Below are the code and all the weights of a small trained network. Each question names an input and a class and asks about switching units off, where a switched-off unit gives its printed mean instead of its output.

import numpy as np


def w(rows, s, z=0):
    codes = np.array(rows[::2]) - 128.0
    scale = np.full(codes.shape[1], s)
    scale[-1] = z or s
    return codes * scale


def f(y):
    return np.maximum(y, 0)


def log_softmax(a):
    a = a - a.max(-1, keepdims=True)
    return a - np.log(np.exp(a).sum(-1, keepdims=True))


def net(x, mask):
    res = np.array(x, float).reshape(1, 4) / 4 @ E
    y = f(res @ A[0][:, :-1].T + A[0][:, -1])
    res = res + np.where(mask, y, B[0][:, -1]) @ B[0][:, :-1]
    return log_softmax(res[-1] @ U[:, :-1].T + U[:, -1])


A, B = {}, {}
E = w([
[240,252,117,123,52,130,159,228,53],'x0',
[104,162,17,11,47,42,165,123,202],'x1',
[139,118,128,94,126,133,126,99,99],'x2',
[82,158,116,172,117,142,114,159,153],'x3',
],0.012)
A[0] = w([
[84,108,37,95,50,5,170,128,138,136],'N1',
[171,160,130,149,104,150,148,156,74,130],'N2',
[131,112,156,146,136,143,111,127,183,128],'N3',
[152,114,194,183,148,203,83,127,78,254],'N4',
[109,136,168,176,217,190,135,118,102,213],'N5',
[108,67,111,135,132,154,125,76,202,187],'N6',
[162,164,115,102,129,97,148,96,113,143],'N7',
[181,174,122,144,82,124,109,146,95,134],'N8',
[73,65,118,120,157,132,108,96,157,241],'N9',
],0.016,0.0098)
B[0] = w([
[51,144,84,33,138,147,136,185,203,229],'N1',
[212,106,75,159,51,140,170,181,186,191],'N2',
[150,95,113,89,188,96,164,174,106,156],'N3',
[176,23,161,199,55,32,101,149,64,252],'N4',
[147,117,231,154,133,78,141,187,22,230],'N5',
[83,32,131,60,192,121,16,107,153,202],'N6',
[76,116,155,110,103,87,170,167,153,161],'N7',
[148,172,127,172,19,127,188,189,186,192],'N8',
[68,63,161,97,255,47,96,69,123,215],'N9',
],0.0095,0.031)
U = w([
[116,45,214,120,231,63,98,112,18,251],'0',
[180,191,88,102,173,165,113,65,110,41],'1',
[186,115,124,139,164,170,74,88,115,14],'2',
[36,59,82,41,219,110,76,133,223,89],'3',
[205,87,137,182,38,100,153,184,110,221],'4',
[161,175,93,159,181,169,128,63,133,44],'5',
[125,151,113,132,153,186,114,68,53,28],'6',
[122,255,80,24,64,146,199,177,206,138],'7',
],0.0095,0.0029)

Each question gives the input, the list of numbers given to net, and the class t.
The units are the neurons (one row each of A and B). Each row of codes is followed by its name. A weight is (code - 128) times the scale printed after its matrix; where a second scale follows, it is the last column's (A, B and U).
mask holds one flag per neuron, in row order. A switched-off neuron (its flag False) gives its mean, the last column of its row in B, instead of its output. The means were averaged over made-up inputs and are rounded, as every weight is.
A unit's drop is (log p(t) with every unit on - log p(t) with that unit switched off) / (log p(t) with every unit on - log p(t) with every unit switched off).
The circuit of an input: a set's keep is (log p(t) with only the set's units on - log p(t) with every unit switched off) / (log p(t) with every unit on - log p(t) with every unit switched off). Starting from all 9 units, units are removed one at a time, each time the one whose removal leaves the highest keep (on an exact tie, the one counted first), for as long as the keep stays at least 0.8.
circuit, biggest first: the units of the circuit, biggest drop first
top k neurons: the k neurons with the biggest drops, biggest first
drop when u is switched off: that unit's drop, to one decimal
input [-1,1,4,6], class 3: top 2 neurons	[N4, N5]
input [-5,1,4,7], class 3: circuit, biggest first	[N4]
input [0,1,6,-4], class 3: top 3 neurons	[N5, N4, N8]
input [1,-4,3,-5], class 4: top 2 neurons	[N9, N6]
input [2,1,-4,2], class 7: top 2 neurons	[N4, N5]
input [-7,1,2,-1], class 3: top 2 neurons	[N4, N6]
input [0,1,-5,-7], class 3: top 3 neurons	[N5, N4, N8]
input [1,6,1,2], class 7: top 2 neurons	[N9, N6]
input [0,3,8,-1], class 3: drop when N8 is switched off	0.1
input [1,-5,-5,5], class 4: drop when N9 is switched off	0.9
input [3,3,5,-4], class 7: drop when N6 is switched off	0.0
input [1,-4,-5,7], class 4: drop when N9 is switched off	1.0
